(in the rows, 128 means zero)
Each row is followed by its class; each block has classes of its own.
[151 158 106  84  76 118  86 154 150 141 133 142 155 128 124 106 161 102
 144 162 107 123 114  72 113 130 108 137 107 176 137 117 197  95 124 184]	X
[115 120 119 137 101  92 120 104  92 167 135 125 162 109 135 113 140  91
 150 116  79 124  92 119 106 135 146  70  85 139 170 122 121 124 168 113]	B
[141 132 125 148 132 194  48 144 172 173  87 112 221 124 164 101 118 176
 100  97 155  86  82 118 112 116  54 181 157 158 125 155 124 148 106 155]	W
[134 126 113 126 157 158  73 116 137 132 104 128 149 130 141 138 116 160
  88  86 161 120  83 110  83 144  69 142 116 159 126 155 123 151 123 149]	B
[104 125 128 155  85 100 140 152 113 156 123  97 191 145 127 107 155  85
 157 110 114 108 100 144 102 111 146  70 103 122 156  94 127 130  97 108]	V
[104 115 145 130 115  97 143 118 105 159 107 114 164 129 138 116 128 119
 126 121  91 125 103 127 104 127 146  73  88 107 159 130 104 132 165 101]	J
[112 122 123 151  93 104 110 135 113 175 119 111 181 110 147  98 153  92
 157 114  91 111  90 133 126 121 147  79  94 122 156 129 122 110 151 110]	S
[134 138 134  98 149 145  93 120 132 148 100 135 139 123 165 136 101 193
  91 109 176 114 108 116  80 146 108 147 126 160 116 181 115 145 121 147]	Z
[162 155  94  70 104 111  89 119 125 148 142 153 145  90 126 112 147 109
 148 171  93 129 125  78 122 148 111 131  89 172 134 124 182 105 158 171]	X
[119 121 128 113 125  51 100  73  58 184 147 142 132  79 150 123 113 139
 131 125  78 120  91 104 115 143 189  71  55 142 174 157  95 132 202 119]	Z
[157 161 105  94  83  95 121 152 149 126 136 172 153 142 115 116 161  99
 126 148  88 135 126  89 109 132 119 124 113 161 144 112 193 116 123 181]	W
[139 117 108 122  99 111  72 109  94 247  98 130 200  74 180  76 121 144
 157 125  59  92  82 111 150 130 174 110 101 140 145 160  95  95 155 132]	X
[140 162  85 111  83 141 140 166 174  62 137 146 160 150 110 118 172  42
 144 142 138 152 131 114 119 122  94 115 128 145 151  95 219 122  96 166]	J
[ 95 155 120 143 136 175 134 159 157  40 110 134 142 156 115 161 130 127
  89 104 217 135 114 132  78 116  64 122 131 129 140 134 141 177 109 142]	U
[110 153 112 139 138 171 128 150 160  63  84 139 147 166 137 154 113 130
  88  91 208 137 111 123  71 124  63 128 143 140 139 154 140 149 109 131]	S
[128 145  99 120 150 136  96 114 127  89 109 137 136 126 136 139  96 155
  95  95 196 128  89 111  60 131  69 148 125 153 126 169 121 156 119 130]	J
[134 134 112 110 164 153  69 107 141 129 103 148 158 106 151 132  96 203
  96 118 168 126 109 106  93 137  83 157 111 148 116 180 109 144 169 146]	T
[137 101 138 108 114  67  87  69  75 202 137 145 127  79 144 117 122 149
 128 146  61 123 101 117 124 159 172  70  61 137 165 151 101 131 232 114]	W
[112 146 124 125 145 169 128 135 146  81  73 132 131 153 118 164 112 139
  72  96 190 136 109 121  67 138  73 113 126 130 142 135 135 162 116 131]	X
[130 141 128 137 124 155  85 142 154 131 109 131 202 137 158 119 104 156
  88  95 187 104  69 116  83 121  50 162 137 149 130 161 147 160 102 144]	Z
[159 141 108  68  81  94  84 140 144 186 136 155 165  98 128  94 152 137
 147 164  66 109 109  55 130 132 110 158  96 174 126 117 196 107 116 195]	W
[134 138 119 119 154 164 107 141 146 102  98 132 165 146 148 142  84 167
  96 104 186 114  99 123  94 138  76 146 115 139 122 149 128 155 117 137]	V
[112 148 122 110 154 120 148 119 131  64 100 155  98 145 120 168  99 184
  78 121 208 136 127 109  64 141  85 108 100 130 131 154 130 181 165 132]	Z
[114 115 137 138  97 111 119 130 117 193 130  99 192 105 161  87 141 116
 162 111 103 102  81 132 126 129 152  96  89 132 159 116 119 125 133 119]	Z
[160 144  85  51 116  84 107 112 107 114 164 182 104  83 123 134 131 117
 142 162  99 156 140  91 108 147 137 126  83 158 133 141 178 120 175 165]	J
[114 126 136 116 120  65 101  85  58 204 140 129 156  80 149 101 122 151
 139 137  68 104  89  84 122 135 161  78  59 157 162 168  98 129 196 121]	V
[106 131 125 134 123  75 157 104  76 136 130 144 126 125 120 134 147 100
 131 110  93 130 104 118  95 141 155  58  76 131 170 135 114 139 173 107]	B
[124 138 135 125 141 154 106 130 149  90  89 140 155 148 141 146 108 166
  74 114 201 128 109 119  77 128  79 130 139 131 131 172 138 162 143 127]	J
[134 155 102  94  72 127 156 183 172  87 151 137 167 148 106 111 173  59
 165 159 130 134 129 116 105 112  92 138 116 132 139  76 212 111 100 156]	U
[130 126 126 125 155 195  77 139 169 142  96 115 195 125 165 118 114 147
  80  92 187 103  80 122 109 119  68 159 130 136 133 173 134 154 104 146]	S
[115 153 129 144 116 188 122 166 167  84  91 115 167 170 127 141 123 130
  85 101 211 125 102 123  79 119  41 127 130 135 143 127 158 162  93 145]	X
[105 137 121 138 136 175 138 159 175  73  81 118 149 174 119 151 117 153
  94 113 199 124 123 128  85 117  62 127 131 112 130 118 135 169  95 142]	W
[127 134 117 121 145 166 112 150 158 114  83 137 177 146 145 139 103 151
  98 103 186 130 102 125 100 126  56 130 119 128 127 148 139 147 113 145]	T
[118 142 123 121 158 132 144 136 144  32  98 152 119 165 113 175 102 139
  75 112 208 151 114 125  65 142  69 107 115 120 125 137 132 173 148 124]	J
[138 137 126  74 100 128 123 154 163 133 154 141 162 120 130 102 155 107
 147 166 103 137 129  96 127 115 125 150 108 134 125  98 188 109 124 173]	G
[148 159  93  70  85 104 106 136 155 111 153 156 152 128 132 110 153  95
 148 150 109 138 133  86 102 123  88 145 112 172 133 103 190 107 136 171]	S
[156 144 117  80  98 143  78 148 164 158 141 117 190 106 141  87 165 107
 159 166 105 107 115  86 124 136 106 164 122 178 114 116 195  97 107 172]	V
[142 125 116 116 163 155  66 126 139 164 107 129 177 110 158 111 103 180
 105  97 178  95  80 120  94 123  86 171 131 152 108 163 102 150 118 141]	G
[168 142 106  59 109 110  98 129 117 152 157 153 120  94 132 120 125 118
 151 170  88 127 128  94 125 153 140 158  93 153 115 132 171  90 135 162]	X
[136 115 127 103 122  66  83  78  77 221 132 135 162  71 160  97 111 139
 133 124  62 102  81  95 115 131 148 111  83 144 152 164 102 111 192 108]	S
[133 139 115 107 160 125 117 121 112  84 114 167 121 126 132 161  83 170
  80 108 187 136  99 109  74 139  87 127 107 132 136 185 133 166 161 128]	J
[140 147 106  86  83 132 122 163 169 123 157 143 158 133 126  98 160 105
 154 147 116 142 127  93 117 122 103 144 102 160 138 107 200 104 115 182]	T
[119 157 112 102 151 107 145 113 109  51 120 168 100 139 110 174 107 157
  88 115 212 137 110 108  46 148  77 113  97 145 135 155 135 171 148 121]	U
[124 148  97 102  74 143 145 158 174  75 136 144 156 159 121 112 184  73
 139 156 130 160 146 112 112 120 112 115 125 141 138  95 216 114  89 172]	V
[141 147 103  67  86 126 123 157 163 109 145 145 148 134 139 120 149  94
 152 156 129 145 140 103 112 132 113 121  92 148 133 104 193 106 123 173]	S
[142 137  89  75 102 118  78 128 159 126 149 148 145 118 129 102 161 123
 147 165 110 137 137  79 127 120 113 141 106 163 124 118 177 101 142 188]	T
[107 125 129 109 128  38 171  85  54 128 151 161  82 112 111 143 121 124
 139 124 114 144 108 104  91 145 179  49  58 136 175 127 110 143 195  96]	G
[137 122 129 109 167 169  49 113 144 183  96 120 183 101 164 106 104 209
 104 118 168  87  86 105 110 128  72 188 128 158 101 184 103 145 133 144]	G
[126 160 100 107  90 146 140 175 190  66 139 131 152 168 105 120 189  48
 138 151 144 154 153 122 125 115 100 106 115 143 138  82 198 119  90 184]	T
[127 110 139 116 118  95  89 127 100 222 117 108 186  93 168 102 128 119
 148 110  90 108  76 110 123 125 161 102  80 138 150 144 107 101 131 127]	S
[130 138  98 111 146 146  74  99 110 119  99 149 121 102 148 142  86 174
  96  93 174 128  77  90  76 147  87 159 114 166 133 176 122 137 122 141]	X
[112 138 130 157  82 114 100 135 105 184 134  88 199  93 145  87 143  85
 164 100  81 105  79 125 128 116 131 107  96 142 166 120 128 119 109 119]	J
[ 91 122 150 158  84 132 127 155 146 175 116  72 199 134 136  92 171  79
 148 110  92 100 101 148 120 107 142  91 118 120 155  86 121 132 101 122]	Z
[132 152 114 127 133 161  99 129 132  99 121 152 163 117 145 138 102 148
  87  93 176 121  89 119  77 137  72 143 133 148 136 158 143 155 124 135]	U
[125 120 142 116 115 101 104  99  92 218 119 117 184  88 167  96 129 131
 153 128  54 110  82 105 125 147 163  91  77 141 156 153 105 102 177 121]	B
[125 139 123 117 135 137 118 129 139 104 115 150 147 149 143 147  97 187
  84 113 192 136  95 117  66 135  79 118 105 126 122 168 131 161 138 146]	B
[152 152  94  71 102 119 111 148 143 116 149 171 156 120 123 121 151  73
 148 148  96 142 128  95 133 133  85 133 109 167 139 115 204 108 128 177]	T
[150 148  98  64 103 105  93 143 133 138 163 159 145 105 142 111 150 110
 157 158  90 124 127  93 133 138 114 160  89 175 122 128 178 111 129 190]	Z
[124 122 127 117 112  64  95  80  62 220 142 134 153  73 166  95 123 158
 144 135  83 103  90  95 122 139 187  74  73 149 163 180 106 118 184 121]	Z
[152 143 100  78  78 126 102 155 161 137 135 151 184 133 146  98 166 104
 157 167 112 142 133  84 129 126 113 134 111 172 135 112 212  96 116 188]	V
[ 92 128 138 140 102  94 165 121 107 114 118 107 127 128 107 135 153  83
 136 118 115 144 121 141  93 134 153  51  76 111 172 104 126 146 151  96]	J
[159 170 103  83  82 102 133 148 143  98 152 163 139 129 114 121 159  79
 149 164 124 151 126  98  98 139 117 114 117 158 139 101 202 103 139 163]	X
[ 94 131 112 155 102  97 155 137 109 122 126 109 167 127 124 111 151  83
 155 113 126 131  99 139  95 116 156  57  83 117 163 103 115 139 138 109]	V
[129 134  98 150 121 181  49 131 156 144  97 129 209 124 161 107 113 169
 100  87 173  98  72 107 103 113  58 181 147 159 133 163 134 142  88 152]	U
[163 145 100  57 119  92  98 118 118 136 168 164 110  87 138 119 138 131
 157 170 109 133 129  83 114 164 143 136  84 182 125 142 175 106 173 171]	Z
[ 96 134 123 123  83  71 136  96 102 142 121 132 144 125 125 120 149 108
 134 122  98 122 107 105  96 134 152  44  81 145 187 108 139 144 167 119]	Z
[134 137 109  87  91 141 126 153 182 104 132 148 154 146 117 116 179  92
 137 165 122 159 152 118 125 127 106 115 111 138 134 104 199 115 132 175]	T
[151 166  98  93  69 138 132 175 156 107 161 152 165 138 103 120 157  63
 149 157 114 130 123 119 123 128  85 126 110 146 146 100 220 125 100 172]	X
[123 127 129 109 146 158  76 120 142 134  78 146 158 139 161 136  94 194
  90 108 178 115  96 109  85 139  79 150 127 154 118 172 116 144 139 138]	G
[123 134 124 135 125  66 136  94  70 150 141 134 122  92 123 131 131 124
 152 131 105 128 105 110 112 148 172  51  67 135 173 129 110 134 181 110]	W
[133 139 115 102 175 122 105 107 110  81 115 165  99 123 125 165  97 185
  72 108 174 136 110 105  78 149  85 127  95 142 127 178 118 171 176 136]	J
[112 116 130 136 129  75 141 116  77 164 117 137 159 109 134 125 142 114
 126 119  91 133 109 119 105 134 179  51  73 122 157 131 106 135 168 113]	V
[124 142 112 133 141 161 128 135 149  85  86 144 140 159 124 156 116 131
  77  94 170 140 109 132  71 136  68 129 122 123 134 149 148 155 115 134]	B
[ 97 125 145 133 111 101 162 123  99 133 146 116 135 126 126 133 153 106
 145 132 120 137 119 135 114 137 171  50  64 113 163 123 120 141 154 119]	B
[128 130 128 109 156 147  99 126 136 130  95 145 140 130 141 141  92 207
  90 109 173 123 113  99  99 136  60 141 102 144 119 164 124 153 150 146]	T

A new block, with new classes.
[158 109 153  93 146  76 170 104 101 118 113 105 117 147 145 106 136 117
 132 125 120 103 102  95  73  90 101 154 127 102 108 115  73 112 118 104]	Q
[159 107  99  90 112 110 156 138 109  98 122 114 120 149 123 106 133 113
 161 119 141 130 104 128  82 110 115 142 156 128  84 123 142 125 101 116]	C
[164  95 119  91 128  94 173 125 108 107 116 113 120 144 126  95 143 126
 169 123 122 148 105 130  55 103 132 151 141 101  83 129  91 143 107 148]	A
[141 112 159 143 152 116 165 101 107 170 119 122 142 133 138 144 117 145
 102 171  72 106 109 145 107 112 100 132 109  95 114 110  96  89 177 156]	K
[188  71 133 109 116 120 192 107 118 117  82 123 152 150 158 106 173 155
 131  90 108  82  92 103  94  87  93 134 177 122 103 118  61  96 103 108]	C
[164 105 109  93 115 111 178 141 112 108 122 116 113 150 121 105 128 118
 175 128 142 144 110 138  59 102 123 144 152 122  57 127 112 132 111 143]	R
[148 112 107 119 125 131 149 133 103 158 141 108 123 132 106 137 108 130
 147 178 107 140 109 178 114 136 112 120 131 124  89 120 173  98 156 175]	M
[119 137 121 100 151 105 145 125  91 151 148 105 109 136 100 126  89 110
 135 204 113 158 114 163  89 136 122 145  89 109  95 126 171 114 177 170]	D
[137 105 156  87 151  77 166 104  98 111 124 114 114 144 127 106 134 102
 146 135 126 129 110 103  59  87 118 161 121 101 107 127  71 151 119 132]	D
[112 153 141  95 163  78 144 107  90 134 141 103  93 129  99 133  81  93
 144 207 118 159 113 151  68 120 121 153  68  85 101 124 145 124 171 169]	M
[157  94  72 111 103 178 143 146 110 148 129 105 125 131 101 121 118 143
 162 171 112 135 100 175 136 148 110 116 161 142  85 127 186  95 135 183]	Y
[165 103 101  88 126 111 150 145 103 109 139 105 110 146 116 104 118 110
 194 153 142 133 113 125  84 104 126 136 148 126  66 121 125 140 112 131]	R
[175  79 105 120 117 171 165 122 105 176 104  97 143 133 138 136 129 154
 127 169  80  95  93 148 133 120  79 114 158 141  97 111 143  66 151 139]	C
[147 122 127  78 139  78 182 124 102 103 132 118 106 150 111 100 121 107
 156 135 143 149 111 132  45 103 126 160 123 104  70 135 111 142 119 137]	D
[116 148 164 115 164  81 165  97  95 155 141 108 100 135 114 140  88 105
 111 190  94 144 110 150  68 111 108 149  73  80 109 122 127 113 191 165]	N
[176  89 119 105 115 108 186 117 118 111 104 125 134 150 126 102 148 142
 157 105 115 140 102 135  63 109 130 146 164 100  75 127  89 127 113 154]	A
[143 106 155  89 152  73 164 110  97 118 118  95 102 140 137  96 127  98
 138 143 115 127 107 104  64  86 105 164 106 107 112 117  75 129 125 115]	Q
[154 128 153 110 154  77 172 108 101 117 142 120 116 146 150 102 133 113
 142 125 112 121 115  88  57  84 121 151 118  88 103 120  83 146 135 111]	N
[153 114 152 101 146  65 175 102 102 123 133 109 116 149 142 117 135 117
 132 119 112 108 108 101  73  87 108 148 133 100 113 112  77 127 124 101]	H
[188  89 115 111 138 122 151 128 108 126 126 112 139 145 161 101 163 133
 151 117 109  90 107  80 107  85 112 122 159 136 117 106  88 122 108  83]	L
[151 110 128  92 127  92 182 112 114 112 111 113 113 146 130  88 135 119
 152 116 126 147 111 135  44 105 126 168 133  95  81 137  93 138 115 149]	Q
[157 109 154 108 126  92 185 105 109 117 108 118 125 152 143 119 138 124
 133 116 114 116 107 119  66 101 111 146 138  95  96 114  72 111 117 122]	K
[145 112 110 110 126 126 185 119 102 152 115 102 113 139 103 118 105 130
 131 182 103 159  95 186  77 138 109 147 125 106  73 124 157  92 154 192]	Q
[129 141  96 126 129 140 141 134 101 162 162 117 123 136  98 158  85 127
 164 188 115 141 116 178 118 140 128 121 135 120  77 128 195 118 168 169]	H
[130 126 129 114 155 104 138 124  97 149 142  96 109 133 125 121 109 116
 114 193 100 127 105 139 111 119 103 131 102 117 116 106 138  93 162 146]	R
[127 119  93  94 128 134 137 140  99 144 144  98 101 139  98 126 101 111
 148 191 119 147 103 166 109 140 106 131 133 137  89 125 195  92 147 174]	N
[176  89 123 108 140 122 144 133 107 131 133 108 133 145 139 107 137 118
 171 131 121 106 109 102 107  92 113 127 151 130 101 115  99 132 130 110]	Q
[163  95 151 112 121  95 200 104 121 117 102 134 133 158 129 120 148 142
 142  96 127 138 100 131  59 107 122 142 160  90  85 122  73 125 113 154]	A
[165 107 138  97 127 102 183 102 113 114  99 130 132 152 136 121 143 127
 147 104 118 119  99 123  60  96 114 149 154  99  88 128  87 119 114 133]	M
[167 100 130 130 130 144 170 104 101 178 111 123 146 140 130 155 120 158
 111 164  84  91  99 148 120 119 103 131 139 115 107 119 117  89 183 151]	D
[187  78 129 119 122 130 170 118 115 133 120 120 148 145 152 108 163 150
 151 102 107  89 109 103 112  88 109 123 168 118 103 113  69 118 114 112]	Y
[144 106 100 121 113 160 176 129 113 143 102 117 125 136 109 125 118 147
 134 176 102 152  93 189  94 145 110 135 150 121  75 125 162  90 144 199]	R
[147  92  96  87 112 116 146 145 107 110 124 118 124 154 118 119 134 117
 175 116 134 141 103 134  88 118 123 142 169 132  83 129 140 132 101 130]	A
[191  72  82  89  87 163 165 141 119 124 106 116 146 151 134 112 149 155
 181 110 135 101 101 143 115 122 118 121 210 147  65 128 122  97  90 132]	R
[184  75 152 109 131 107 186 101 114 118  87 110 148 149 156 108 170 143
 120  98  99  78  94  82  96  80  89 129 161 118 124 108  50 100 114  92]	C
[145 114 143 112 153 113 148 107 105 157 118 112 127 131 127 146 120 129
 112 173  93 106 101 139 112 111  91 128 117 117 121 112 123  82 156 145]	M
[162 121 157 103 148  63 180 107 104 106 123 125 118 144 149 103 143 118
 137 118 122 128 114  99  43  83 125 162 110  92 106 110  68 137 125 103]	L
[171  91 109 100 120 112 182 136 106 125 128 108 120 152 126 101 136 128
 175 125 131 129 101 140  82 111 112 133 161 122  65 129 124 125 105 138]	Q
[173  94 137  97 124 109 188 110 117 119 105 119 138 155 146 105 154 138
 139 107 115 104 101 120  76 105 105 138 160 107  87 123  81  98 111 125]	K
[129 110  67 104 108 153 129 154 106 140 131 115 127 136  89 137 106 131
 164 176 122 169 103 191 115 160 132 131 151 136  80 133 211 112 133 185]	A
[129 125 134  88 136  75 149 124 103  81 123 113  96 145 127 100 136  89
 133 120 141 138 101 103  61 101 106 163 119 118 112 121 118 125 102 111]	N
[164  93 164 121 134 100 192  98 127 121  85 143 149 149 155 112 161 152
 125  87 102 111 102 110  63  82 117 148 150  95 109 129  32 122 125 145]	A
[134 123 145 130 144 119 168 107 108 163 121 117 127 137 125 136 106 141
 110 180  93 130 106 155  93 121 113 136 111  97 104 110 111  95 176 173]	R
[179  87 139 107 125 118 178 108 112 126  99 123 145 154 159 122 157 138
 135 102  96  83 100 102  84  87 102 138 165 114 102 119  63 103 121 108]	K
[164 108 113  80 134 102 151 133 100 108 139  99 106 147 129  95 130 108
 183 140 142 123 111 101  78  98 123 136 139 121  88 119 114 140  92 109]	N
[177  99 146 125 144 106 159 117 108 130 139 120 138 146 158 121 146 126
 151 125 100  91 114  90  99  87 109 122 145 112 107 111  73 122 141 107]	K
[168  94 110  92 118 115 185 122 113 105 105 116 115 149 130  91 144 129
 165 115 129 139 102 128  54 103 121 151 160 108  75 130  92 133  94 147]	N
[156  99 103 102 115 125 137 155 120  94 120 118 126 149 134 102 156 125
 142 112 143 115 102 112 118 116 108 126 174 159 106 108 138 105  75 102]	R
[164  99 133  89 134 109 167 111 102 122 113 118 135 152 135 118 143 123
 145 117 113 108 102 104  81  88 112 149 149 106 101 116  90 123 118 105]	Y
[147  91 120 115 141 122 119 123  94 167 135  81 120 134 131 136 123 118
 115 179  88  88  97 117 155 111  78 114 124 147 141  98 143  81 158 113]	C
[157  98 107 118 125 155 168 119 103 174 126 106 127 138 116 137 112 146
 143 176  94 121 100 164 112 127 109 122 142 119  87 123 144  98 157 169]	N
[141 105 157 125 155 101 168  93 104 159 105 103 121 129 144 126 127 140
  98 174  79 111  95 133  95 106  88 136 101  97 129 110  78  89 142 152]	A
[101 159 144 118 154  87 173 108 102 144 133 119 107 135 109 132  90 119
 102 181  98 160 103 167  63 127 114 156  87  91 105 124 148 104 173 182]	H
[200  66 153 110 129 117 184 101 122 125  80 117 158 147 158 118 179 158
 121  92  96  69  93  88 101  78  92 125 172 120 118 113  36  91 111  99]	A
[169  99 117 105 122 106 147 143 109 115 130 111 130 145 137 113 146 119
 156 120 130 114 110 113 109  96 111 126 171 144 108 109 121 123 102 102]	H
[160 101 158 107 144  94 188 103 108 125 108 126 135 154 152 111 151 132
 116 106 110 101 101 102  66  85 104 147 135 105 109 116  54 116 118 110]	D
[169  85 135 136 121 169 194 108 119 170  80 125 156 135 130 141 131 175
 105 146  75 102  93 159 112 124  95 133 156 119 102 120 101  73 164 168]	Q
[173  94 152  94 145 104 172 102 106 120  96 111 135 144 153 114 156 125
 127 117 109  86  98  83  82  73  96 142 146 118 115 108  55 105 111  88]	L
[156 117  93  90 115 115 157 141 108  97 135 129 122 149 118 105 133 118
 171 119 151 142 113 132  76 120 138 147 161 125  73 137 141 144  96 134]	D
[162  93  92  79 103 128 161 138 111 109 112 108 115 148 114 102 129 124
 177 131 137 141 103 150  78 122 126 146 172 125  67 128 130 125  99 152]	R
[174  92 120 109 129 113 164 121 102 137 128 116 134 151 138 114 140 133
 155 124 119 105 110 109  94  95 121 136 153 116  96 120  89 140 130 119]	D
[158 109  79  93 111 113 154 149 107  97 139 119 118 146 117  95 127 113
 193 129 148 147 111 134  74 111 138 141 156 126  71 135 150 158  94 140]	C
[144 106  94 124 121 138 146 134 107 151 136 109 123 132 105 127 114 135
 141 178 109 150 108 171 116 148 119 125 137 130  99 115 183 105 146 170]	L
[150 121 103  95 122 107 160 144 111 100 143 127 117 144 117 108 122 118
 183 127 148 152 115 141  76 122 131 143 161 121  73 130 149 142 105 137]	H
[153  95 115 116 137 135 157 125  95 177 134  99 121 137 123 140 111 137
 141 188  90 118  95 156 118 122  94 119 130 124  92 115 142  89 157 161]	A
[136 113 148 120 161 114 154 100  97 164 115 104 134 134 128 145 115 134
 105 186  77 112  97 123 104 108  98 132 104 101 126 106 101  87 173 145]	A
[112 127 123 108 140 102 114 126  93 150 160  89  98 135 112 123 109  99
 115 180 103 131 107 146 130 132  96 132 103 124 130 109 180  94 157 144]	Y
[135 118 128 111 140 122 171 114 102 156 111 109 126 137 115 130 110 133
 116 186  90 141 100 170  85 120 110 144 118 106  86 118 136  91 161 171]	R
[185  88  92 113 113 143 158 132 111 127 134 119 138 147 141 105 146 142
 171 122 121 111 110 118 105 111 126 128 183 126  77 118 115 131 112 124]	R
[185  77 167 131 122 118 191  93 121 136  78 128 157 150 158 131 167 160
 112  88  99  68  97 100 104  84  93 136 174 112 115 111  37  93 120 111]	Q
[170  70 105  99  89 145 180 124 117 114  95 113 130 152 126 100 158 144
 160  96 120 126  97 147  89 123 109 140 202 125  76 128 116 108  91 153]	N
[118 125 110 127 125 124 164 124 105 156 141 115 115 138  97 122  93 123
 150 181 111 173 112 198  81 144 132 148 114  99  75 133 172 128 160 205]	Q
[135 110 144 134 129 129 195 107 112 155  91 124 133 139 115 126 116 152
 102 168  85 146  97 177  80 124 116 149 124  97  94 116 111  97 162 192]	R
[140 115 100  91 122 110 142 143 107  96 127 111 116 139 117  97 131 106
 166 131 132 145 110 132  80 110 123 154 153 132  93 128 144 139 103 131]	H
[130 112 113  86 136 116 143 134  96 156 136  97 115 139 103 133 104 111
 146 185 114 147 107 180 100 128 101 132 124 126  83 118 175  87 146 159]	M
[102 149 175 122 166  75 173  95  96 141 123 106 100 133 107 135  92 103
  99 195  87 155 111 148  64 117 106 157  70  72 108 117 114 113 183 173]	K
[156  98 134  90 134  92 174 120 106 108 112 111 119 151 137 108 147 115
 141 115 118 122  94 110  66  92 102 144 144 116  96 120  89 117  94 115]	A
[121 138 150 101 164  88 168 112  92 150 144 102  95 135 106 125  91 103
 117 198 109 157 111 149  70 120 110 147  77  98 101 117 130 114 176 165]	D
